Each row has two labels, one from each of two sets.
[  1   1   2   3   3 -15  -6  -6   0   1  -8  -5  -8  -1   0 -14   3  -2
  -1  -3   3   1  -4   0   3  -2   1   4   1   3  -4   2  17   2   0  21
  -3  12   8  21  -4  -2   3   1   1  -2  -1  -9   1  -6   0  -3  -3  -1
   6  -9   2   5  -2   2  -2  12 -12   0   5  -8  13  29   1   6  -5   4
  14  -4   7  15   0 -13  -8  -4  -6   2  -6   0  -3  -1  -4  -6   9 -11
  -1   3  -2  -2   1  -3  -4  -4   2   8  -1  -1   4 -16  23  -9   0  -3
   6   3  -6 -12   1   4  -1   1  -3   0  10   9  -6   7   5   0  -7  -1
  12   0  -1  -5  -6  13   4  -8] : B/SR
[  0   4   3   2   4   4  -6  -5   2   4   0  -7  -3  -6   0 -15   3   6
  -1  -6  -3   5  -3   1   5   5   0   6   1   2  -1   6  26   5   2  -1
  -4   7  -2  25   2   0   3   0   0  -3   1  -9  -2  -5   3  -6   0   2
  -1 -10   2   0   4   0   0  16  -9   1   0  -8  16  30  -4  13  -4   8
  16  -6   1  10   2  -9 -15  -4  -3   0  -8  -7  -1   2 -14  -5   9 -17
  -1   6   7  -5  -1  -8  -6   0  12   9   2  -6   1  -6  30  -6   3  -6
   8   2  24  -5   2   4  -1   4   0   0  14  -6 -14   9   1   4   1  -4
  13  -8   0  -4   0  10   5  -8] : B/SR
[ -1  -1   1   4   0   8  -3  -1  -3  -3   1  -1   0   0  -1 -15   1  13
   5  -4   0   0   0   1   2  -9   4   3  -2   1  -2   2  19   2   2   1
  -5   7   3  26  -3  -2   1   0  -1  -1   0 -10  -5   9   2  -6  -1  -1
   3  -5  -1  -1   5   1  -1   1 -12   2   2   3   1  22  -2   2  -9   2
   6  -4   5   9  -1  -1 -13   0  -6   3  -6   1  -3  -1  10  -4   6  -4
   3   2  -2   8  -3  -2   0  -8   2   7   3  -3   1 -11  -1   0  -3  -3
   6  -1  -4   0   6   4   1   3   2   2  15   1  -5   1   6  -2  -2  -3
   2  -2   1   2  -8   8   1  -5] : T/Gz
[ -2   2   3   0  -4   5   3  -2   1   0  -4  -3  -4   1  -1 -11   1   2
   3  -6  -4  -2  -1   2   7   6  -1   4   2   2  -5   0   7  -2   2  -4
  -3  15  25 -12  -5  -3  -6  -2  -4  -1  -1  -9  -1  -3  -1  -1   0  -2
  -1 -13   0   2   0   1  -6   1  -3   2   8 -10  -6  22   2   1  -6   9
  11  -6   0  24   0  -1  -2  -2  -4   2  -4  -9  -1  -4  -1  -4   2  -4
   4   2   2   7  -1  -4  -1  -3   5   4   3  -3  -1  -7  32 -10   0  -1
  12  -8  -3   2  -1   2   0 -13  -8  -4  19   1  -8   3   1  -1  -1   0
  24   2   3  -4  -4   4  -1  -8] : B/Gz
[  0   3   1   0  -2  -1  -1  -4   0  -6  -2   2  -1   1  -5  -7  -3   9
   1  -8  -2   5  -2   2   2   0  -2   3   1   2  -1  -1   7  -9  -1   4
   1  12   1   0   2   2   3  -2   2  -8  -3  -5  -3  -5   0   8   1   3
  -3  -6   1   2  -3   3  -3  -1  -4  -1   1   1 -10  12   0  -4  -4   4
   6  -6   6   6  -3  -4   2  -3  -6   1 -10  -3  -3  -8   8   0   3   0
   5   7  -2   8  -3  -2  -1  -6   1   8  -1  -3  -1 -20  15  -3   0   1
   5   2   4   0   3   2   0   3   2   0  17   9  -7  -1  -1  -2  -2   3
   6  -2   3   2   0   4   1  -6] : B/Gz
[ -1   2   2   0   1   0  12  -4  -1  -2  -2   2   0  -3  -4  -6  -8  18
   4  -6  -1  -4  -6   0   7  14  -1   4  -5   1   0   0  24   2   3  -2
  -8  14   9  -3   0  -3  -2  -2   6  -4  -3 -18  -6  -3  -3  -5  -2   6
  -2  -7   0  -2  23   1  -5   7   3   6   3  -6 -18  25  -2   8  -9  12
  15  -5   8  21   0   5  -9  -3 -13  -7  -9 -11  -4   3   6  -2   4 -13
   6  14  -7   0  -9  -2  -3  -8   5   7  -4  -4  -2 -33  29  -2   0  -2
  22   0  -9  -8   4   8  -2   5   3  -3  25   1 -16   5   0  -7   1   1
  12   4   2  -2  -4   6   5 -21] : T/Gz
[ -3   2   1   0  -1   0   5  -3   1   1  -9   2  -1   1  -1 -10  -8   7
   1  -3  -3  -4  -6   0   6  -4  -1   1   3   0   0   0   6  -6  -7  -1
   1  13  17  -5   0   1   4  -2   3   0  -4  -9  -4  -3   3   5  -1   0
   1  -8  -3   0 -17   4  -2   4 -10   3  -2  -4  -9  15   1   4  -3   5
   5  -4   3  15  -2   1  -4  -2  -5   7  -4  -5  -7  -2   0   0   5  -5
   5   7  -3   0  -3   0   0  -5   1   9  -2  -5  -4 -21  15  12   0  -2
   5   1 -14   1   5   2  -7   1   1   0  17   3 -10   2   2  -2   2   0
   6   2  -2  -4   0   7   1  -9] : B/SR
[  3   2   2   2   4   7   1  -5  -1  -6   1  -3   2   1   2  -8   4   6
   2  -3  -3   3   2   0   2  -9   3   3   1   5  -2 -13  17   2   0   6
  -7   1   0  35  -2  -4  -3   2 -12  -4  -1  -8  -3  -4  -4  -3  -3   0
   2  -7   1  -1  20   3  -2   2 -12  -3   6  -4  -2  15   1   3  -5   1
   5  -1   7   9   0  -7  -1  -4  -8   1  -2  -3  -2  -4  21  -4  -2   1
   0   4  -2  21   1  -2   4  -6   3   5   1  -1   0 -11  -4  -3  -1  -4
   9  -1  -5  -2   4   3   0   4  -1   0  12   0  -4 -12  -2  -3 -14  -4
   8   1   0   0  -3   5   0  -6] : B/SR
[  3   0   1   4   0   1   5  -5  -3   2   5   1  -4   0   4  -6   4  11
   4  -3   1   4   4   0   0  18   3   3  -2   4  -5  -1  22   2  -1   1
  -7   9  -5  10  -2   1  -7  -2  -4  -5  -3 -13  -5  -5  -3  -7   0  -2
   6 -14  -1   5  28  -4   1   5 -14  -2   1  -2  -5   9   0   3  -2  10
   5  -8  -3  12   0   2  -2  -3 -10  -5   0 -11   0  -5  15  -4   2  -5
   3   1  -2  19  -3   1   2  -6   3   6  -3  -1  -1 -14  21  -4   2   0
  12   0   4  -1   5   3   1   3 -20   0  16   3   2   3   1  -3  -3   4
  11  -3   5   0 -10   4  -3  -6] : T/SC
[ -1   2   1   1   3   3   7  -2   0  -2  -1  -1  -3  -4   0  -8  -1  11
   0  -5   1   1   0  -4   5   6   1   3   1   3  -5   0  14   0   5   1
  -5   1   8  -2  -2  -1  -4  -2  -2  -5  -1 -10  -6  -5   2   1  -1  -4
   2  -9   0   0   4   2   1  -2 -19   3   2  -6  -8  18  -4   3  -6   8
   4  -5  -1  14  -1   6  -8  -5  -3   1  -3 -12  -2  -6   2   0   3  -5
  -1   4  -2   4  -5  -1   6  -5   4   9  -4  -1   3  -6  12   1   2  -5
  11   1  -2   2  -2  -3   3   4  12  -6  14   2 -13   1   6  -3   2  -4
   9   1  -1   0  -7   2   1 -13] : B/NB
[  1   3   0   1   2   6  -1  -8   0   0   0  -1  -1   3   2  -3   2  -4
   0  -4  -1  -2   4   2   1  -4   7   3   2   4  -2   0  14  -1  -4   0
  -7   4   8  24  -6  -2 -11  -3  -6   2  -1  -4   4  -3  -2 -14   8  -7
  -2  -8   2   8   3   1  -2  -4 -10  -1   4  -3  13  14   0   2  -4   2
   8   0   4   8  -1   2  -5   1  -4   1   1   0  -3   1   3  -6   4   4
   0  -9   3   9  -3  -3   2  -3   5   4   6  -2   0  -6  15   1   1  -2
   4   3  -3   3   3   3  -4   0 -11  -3  11  -1   4  -1   2   2   2   0
   7  -1   1  -3  -7   4  -1  -4] : B/NB
[  2  -1   2   3   2   8 -10  -2  -6  -2  -2  -6  -8   2   0  -3   5   9
  -3  -3   0   4   3  -1   2   0   2   6  -3   5  -2  -1  17   4   1  -1
  -9   0   5  26  -7   0 -15  -5  -4  -1   0  -7   0  -4  -1 -15   0  -1
   6   3  -2   3  24  -2   0   3 -13   1   3  -6   4   4   2   8  -2   3
  -1  -1   2   4   2  -7  -3  -3  -6  -4   2  -2   1  -5  17  -4   2   0
   1   4   2  12   1  -2   2  -3   5   2   1  -3  -4  -2  -3  -3   3   0
   7   0  -2   0   5   3   1   1  -9   1  11   0   1   3   0  -1  -2  -4
   8   1   3  -4  -9   2   2  -4] : T/Gz
[  0  -2   0  -5   4   2  -3 -11  -2  -2  -1  -3   0  -2   0  -4  -1   0
   1  -4   0   5   2  -5   3  10   3   0   0   3  -3   2  20   7   2   2
  -4   7  -7  22   5  -2  -2  -5  -5  -2   1  -8  -2  -8  -2 -11   4   5
  -3   1   1   6  24   1   0   9  -5  -1  -5   0  -1  12   1   9  -2   3
  10  -3   4   8   0  -4   8  -2  -7  -5  -2  -7  -2  -6   7  -3   3  -8
   3  10   4  11   0  -6  -5  -4   3   6  -7  -4  -3 -12  19  -7   0  -1
  16   0   0  -2   5   6   3   4 -11  -1  11  -1  -5   4   0  -3  -1  -2
  12   2   3  -5  -6   1   2  -8] : T/SR
[  2  -2  -8   1   5   9 -18  -2  -3  -2  12  -8  -2  -5   1 -12   5  22
   1  -1   2   7   3   1   5   7  -2   2  -3   7  -2   3  20   2   5   8
 -11  -3 -15  34   0   2  -5  -2  -4  -2   2 -15  -8  -2   8 -10   2   0
   2  -8   3  -1  24  -2  -2   6 -30  -2  -5  -1  -1  11   0   5  -4   6
  -2  -2  -2  11   3  -3 -12  -3  -6  -2  -3  -5   3  -2  14  -1   5  -6
  -5   0  -1  20  -3   1   3  -3   4   8  -1  -1  -1  -7  -5   0   3  -4
   9   1   0  -6   5   0   3   6  -3   4  12   2   2   1  -4   0   0  -2
  10  -1   0   3 -11   3   0  -2] : T/SR
[  5   0   1  -2   7   5  11  -9   0  -3  -3  -2  -4  -7   1   1  -1  16
   3  -5   1   4   3   1   4  22   1   5   4   4  -7   0  31   3   2   1
  -4  -1 -17  18   4   2 -12  -2  -7  -3  -2  -8  -2  -6  -2  -4   0  -5
   0  -1   2  -1  37  -1   1   4  -1  -3   0  -4  -4  12   4  10 -11  10
   7  -4   2  12   0  10  -8  -4  -6  -6  -7 -16   3  -3  13  -1   3  -7
   6  10  -6  11  -1  -3   1  -8   7   7  -8   1  -1  -9  21  -2  -3   0
  18  -2   1  -2   3  -2   6   5  -2  -3  16   2 -12   4  -4  -3  -4   0
  12   0   5   0 -11  -3   1 -13] : T/SR
[ -1   1   1  -1   0  -1  -5 -11  -4   3  -1  -2   2   2   0  -8  10 -13
   4   0  -1  -3  -1  -2   3   4  23   2   3  -1  -3  -1  14  -5  -3   1
  -3  15  16  18  -6  -3   4   0  -1  -3  -3 -13  -3  -3  -2  -2   5   1
  -1 -16   2   2  -8   4  -1  11 -11  -3   8  -6   9  19   6   5  -3   7
  19  -3  10  11   5  -6   0 -10  -7  -6   1  -1   0   3  -1  -7   9  -8
   4  -3   3   6  -2  -9  -5  -4   5   5   2  -3   1 -17  28  -4   2  -7
   8   7  -1   1   2   5  -2  -2 -16  -6   8  -5   3   5   0   0  -2   0
   9  -1   0  -4  -5  11  -5  -5] : B/NB
[  2   3   2   3  12   9  -3  -6  -2  -4   1  -5  -3  -3  -1  -4   0  11
   1  -4   0   1   5   2   2   6   2  42   1   2  -2   1  18   1   1   2
  -8   0  -4  19   4   3 -12  -5  -8  -1   0  -7   2  -5   5 -12   3   0
   0   0   2   3  17  -2  -1   0 -11   0  -2  -1  -2  11  -6   5  -4   7
   2  -3   2   9  -2  -2  -8  -2 -10  -1  -2 -11  -2  -6  15   0  -3  -2
   2   3   1  12  -2  -2   6  -4   5   6  -7  -1   0  -6  11  -1   1   1
  10   2   2  -2   4   4   3   4  -8  -1  18   1  -3   1   0   1   0  -1
   7  -7   4  -1  -7  -2   3  -6] : T/SR
[  0   2   2   4  -1   6   1  -1  -1  -3  -4  -3  -2   1   0  -1   3  11
   3  -3  -1  -1  -1   1   4   3   2   3   0   3  -5   0  15   6   1  -2
  -5   6  11  -8  -2  -1  -8   2  -1  -2  -2  -2  -3  -1  -1   2   5   3
   3  -3  -1   3  16  -3   0  -1   0  -1   4  -4 -13  11   3  -1  -8   6
   1  -5   0   9  -1   3 -10  -2  -4  -3  -5  -8  -3  -5  12  -2  -4   1
   6   8   6   7  -1   0   3  -1   1   2   1  -2  -4  -2   7   9  -2   2
  13  -2  -2  -3   1   1  -1   4  -2  -2  13   1 -10   0  -1   0  -2  -6
   5   3   6  -3  -3   3   0 -13] : T/Gz
[  3   2  -1   0   8   8   8 -12  -2  -1   2   0  -1  -1  -1   3   0   7
   2  -6  -7   3  11  -1   1   7   4   2  -2   3  -4   1  30   6  -3   2
  -9  -8  -2  24   4   1 -22  -4 -13   0  -1  -8  -4  -5  -1 -15   2   2
   3   0  -2   5  30  -1   3  -3  -1  -1  -3  -2  -3  10   2   6  -7   5
   9   0   2  15   5  11 -11  -1  -5  -2   0 -15  -2  -4  14  -4  -4   3
  -1   8   1  13   1  -5   7  -1   7   4  -4   3   0   5  12   4   2   0
  12   0  -5  -1  11   2   3   5  -6   0  14   1 -12   1  -2   3   1   2
  10   3   6  -7 -11  -1   3 -14] : T/SR
[  1   1   1   2   1  -2  -3 -10  -6   1  -1   0   1  -1  -2 -17  -7  -3
   6  -5  -5   0   5   2   8   1   2   3   0   2  -3   2  22  -7   0   6
   1  10  14  34   3  -4   0  -3  -4  -3  -1 -12  -2  -8  -1  -6   1   4
  -1  -9  -1   6  -5   2  -2  10 -15   1  -1  -1   4  19   1   4  -3   5
  14  -2   6   8  -2  -3   1  -7  -9  -5  -4  -5  -7  -5  11   0   6  -4
  -1   2  -3  19  -4  -6  -3  -4   3  10  -6  -4   0 -21  18  -3  -2  -2
   9   2   3  -4   9   8  -1  -1 -11  -1  16   2  -2   2   1   0  -6  -1
   9   1   1  -4  -8   5   2  -6] : B/Gz
[ -3   2   2   1  -3   0  -5  -1   0   1  -1  -3  -1   2   2 -13   1  -4
   1   0  -3  -1  -6   1   6   2   0  -3   1   2  -4   0  10  -3   1  -2
  -3  18  25   4  -7   0   3  -2   1  -4  -2 -16  -4  -3   1   1   1  -1
   2 -14   3   2  -3   2  -5  11 -18   0   8  -6   3  20   2   2  -4   8
   7  -5   6  14  -3 -14   0  -4  -4   0  -1   1  -3  -1  -3  -3  12  -7
   2   0   1   5  -4  -4 -11  -7   3   6   3  -1   2 -14  21 -11   3  -3
   6   2  -2  -1   3   4  -3   1  -9  -3   6  -1   0   6   1  -2  -4   0
   7  -1  -2 -21  -5  14  -5  -2] : B/BR
[  1   0   0   3   3   3  -3  -4  -2  -1   5  -4  -5  -2   6  -4  -2  23
   4  -4   1   1   0   2   8   9  -1   0  -7   4  -4   1  20   1   1  -1
  -8   9 -12  14  -1  -1  -1   0  -2  -1   1 -14  -5   6   5 -11   1   1
  -1   0   0   1  20  -3  -6   5  -2   2  -4   3  -9  15   0   7  -4   4
   6  -5   1   8  -4   3  -6  -4  -8  -5  -5  -8  -1   1  12   0   2  -8
   3   9  -5   4  -5   0  -4  -4   1   6  -2   1  -3 -20   9   2  -4   2
  11   0  -2   0   5  11   1   2  -3  -2  24  -2  -2   2  -1  -4   0  -1
  10  -2   5   1  -7   1   4 -10] : T/SC
[  2  -3   2   9  -1  -3 -10  -6  -2   2   8  -5  -2   3   3  -2   4  12
   1  -1   3  -8   4   1  -1   5   3   0  -2   4  -3  -4  19  -1  -2   1
  -4   8 -10  29  -2   0  -4  -3  -6  -1  -2 -11  -2  -4  -1 -16  -3  10
   0  -4   0   5  20  -1   4   4 -19  -3   1   0   6   9   0   5  -1   4
   5   0   2   9   4  -1  -4  -2  -4  -6   4  -3   1   2  10  -8   4  -5
  -1  -1   2  13  -2  -1  -1  -2   5   2   2  -1  -3  -1  13   3   0   1
   6   2   0  -1   5   5   2   2 -21  -3  13  -1   9   7  -3  -1   3   1
   6  -4   3  -4 -12   1  -2  -1] : K/BR
[ -1   2   0   1   5  -3   1  -7  -1   1   3  -3   0   0  -1  -7   1   4
   3   0   1  -3   0  -3  -1  -2   1   1  -4  10  -1  -7  15   0   1  -2
  -5   9   4  22  -1  -6  -6  -1   1  -1  -1 -10  -6  -4  -3  -9   4   0
   0  -4   2   0  13  -2   0   0  -5  -1   2   1   0   9   0   3  -4   3
   6  -2   7   4  -1   2  -3  -2  -6  -2  -1   1  -1   3   7  -4   2  -9
   1   3  21   6  -3   1   0  -3   3   2   2  -1   1 -15   4   2   0  -1
   6   0  -6  -1   3   5  -1   1  -7   0  10   1   5   1  -1  -3   0   1
   6   1   1  -4  -8   5   0  -8] : T/SC
[  0  -1   1   0   4   3   3  -9   0   0  -4  -1   4  -1   0  -5  -3  10
   1  -3  -1   0  -1   4   1  13   1   4  -1   3  -5  -1  16  -2   1   1
  -4   6  -5  11   1  -1  -8   0   1  -2  -1 -14  -6   0   0  -7   0  -1
   2  -5   0   2  17   1   0   4 -12   1   0  -3  -4  10   2   5  -4  10
  11  -3   4  11  -1   0  -7  -3  -5  -3  -1 -11   1   0  12  -6   2  -8
   4   6  -8   9  -4   0   0  -3   6   7  -6   8   2 -20  22  -2   5   2
  12   4  -1  -1   1   4   0   2 -10  -7  16   4  -3   3   1  -2   3  -3
  13   3  -1   0  -4  -1   0  -9] : T/Gz
[  0  -2  -3   4  -3   4  -8 -10   0  -1  -2  -1   0   7   3 -11   3  13
   3  -1   7  -2   5   3   0   0   2   3  -1   3  -3   2  17  -3   2   1
  -6  18  -8  29  -6  -1  -9  -3   0  -6  -2 -20  -7 -12  -2 -20   3   2
   0  -7  -2   4   9  -2  -4  -4 -22   0  -1  -1   6  13   2   5  -3   4
   5  -5   4  11   0  -6  -6  -2  -9  -5   1  -1  -1  -1  20  -5   4  -5
   6   2  -3  15  -2   3   1  -5  -1   6  -2   0  -1 -25  16  -2  -1   2
   8   4  -2   0   7  11   0   1 -20   0  23   3   8   2  -1  -1  -1  -2
   8  -1   3  -1  -9   0  -1  -4] : T/Gz

Each row has two labels, one from each of two sets.
[ -3  -3  -4   0  -1 -12  11   1   2   1   1  -1   3   0  -3   2   1  -5
  -1   0  -6   0   1   8   1 -10   5  -4   5   0   1  -2   0  13   1  -3
   1   6   9  -8  19  -4   0  -1   1  -3  -4   0  -6   3   5   0   0  15
   1  -5  -4   1   2  -1   5  -2   1  -5  -2  -1  15  -2   1   9  -5   2
  11   2   3  -5  -3   4   2   0  -7   1  -4  -3   1   9   7   3   5   9
   2  -2   2  -3  -5 -11  -5  -2   2   1  -6  -4  -9   0  -2   2  -6  -1
   5  -5  -6  -1 -16  -2   3   4  -4  -2   9   3   0   1  -7   6  -2   1
  -1   0   6  -1   2  -4   9  -3] : W/Q
[ -1  -6  -6   1   0 -14   9  -2   1  -2  -1   3   1   1  -1   0   3  -5
  -1   1  -4  -1   3   8  -1  -9   2   1   2  -1   1  -3   2  12   1  -2
   2  -4   7  -8  11   1  -2  -4   1   5  -4   1  -5  -9   7   2   7  18
   0  -1 -14   1   9   0   1  -2  -5  -5  -9   0  14  -4  -2  10  -3   5
  11   0   5  -6  -1   0   2   0  -3   5   0  -2   1   6   7  -1   5   7
   7  -4   4  -5   2  -5  -4  -1  -3  -2  -5  -3 -10  -4  -1   1  -9  -2
   5  -5  -3  -2 -12  -3   5   7  -5  -3   5   1  -2   1  -7   3  -2  -3
  -3   1   5  -2   4 -10   3  -8] : W/R
[ -3  -1  -4  -1   3 -11   9   0   3  -1   2  -3   3  -1   1   5  -1   5
  -1   4  -4   0  -2   2   3  -6   6   7   3   0   1  -9   0  12   2   5
  -5  11   2  -9   8 -10  -1  -2   2  -3  -5  -5  -2   8   0   4  -1  17
  -3  -2   1   4  -4  -3   1  -9   0  -6   0  -2   8   2  -2   9  -6   1
   7   2   6  -7  -6   8   1  -4  -9   3   1   0   0   6   1   7   1  20
  -2  -3  11  -1   4  -7  -4  -5   3   5  -6  -3   1   0  -1   0   1   4
   1  -1  -3  -2  -8  -4   2  -6   1   1  10   6   5   1  -4   6  -4   1
   1  -3   7   5   1  -2  11  -6] : M/H
[  0  -2  -2   2   1  -5   4  -1  -1  -2  -2   4   0  -1   0   0   0   2
   1   4   0  -1   0   6  -2  -6   0  -3   7   4   2  -4   2   6   1   1
   0  -1   2  -4  10  -2  -3   2   0  -2  -4  -1  -2  -7  -1   1   2  14
   0   3   1   1  -2  -3   1  -2   0  -5  -5   1  10  -2  -2   9  -4   1
   9   1   5  -4  -3  -1   0  -1 -12  -3   1   0   1   9   3  -1   3   1
   1  -1   3  -3   5   1   1  -1   1   1   0   0  -5   2  -2   4  -6  -2
   4  -1  -3   0 -13  -1   3   5   1   1   4   4  -1   1   0   5  -1  -5
   1  -1   2  -2   6  -4   3  -5] : W/R
[ -3  -6  -4   3   2  -3   9  -1  -8  -4  -1   1   1   0  -2   7   0   0
  -2  -3  -5  -1   4   0   2  -3   3   4  -2   6  -1 -14   0   4   1   1
   5 -14   6  -6  -1   0  -3  -3  -4  10  -7   5  -1   3   9   3   3 -14
  -3  -1 -13   5  14  -2   2  -2   6  -4  -1  -5   5  -4   3   5   5   6
   6   6  -3  -3   2   7   6  -5   7   4   4  -3  19 -11  -7   2  10  17
   2  -3  10   2   0   3  -9   0   0   1   4  -7   8  -5   1  -1   1   1
  -1  -7  -1   2   0  -2   3   2  -3  -7   1   0  -1   2  -8  -1   0  -1
  -2   4   8   4   8   1   4  -2] : U/Q
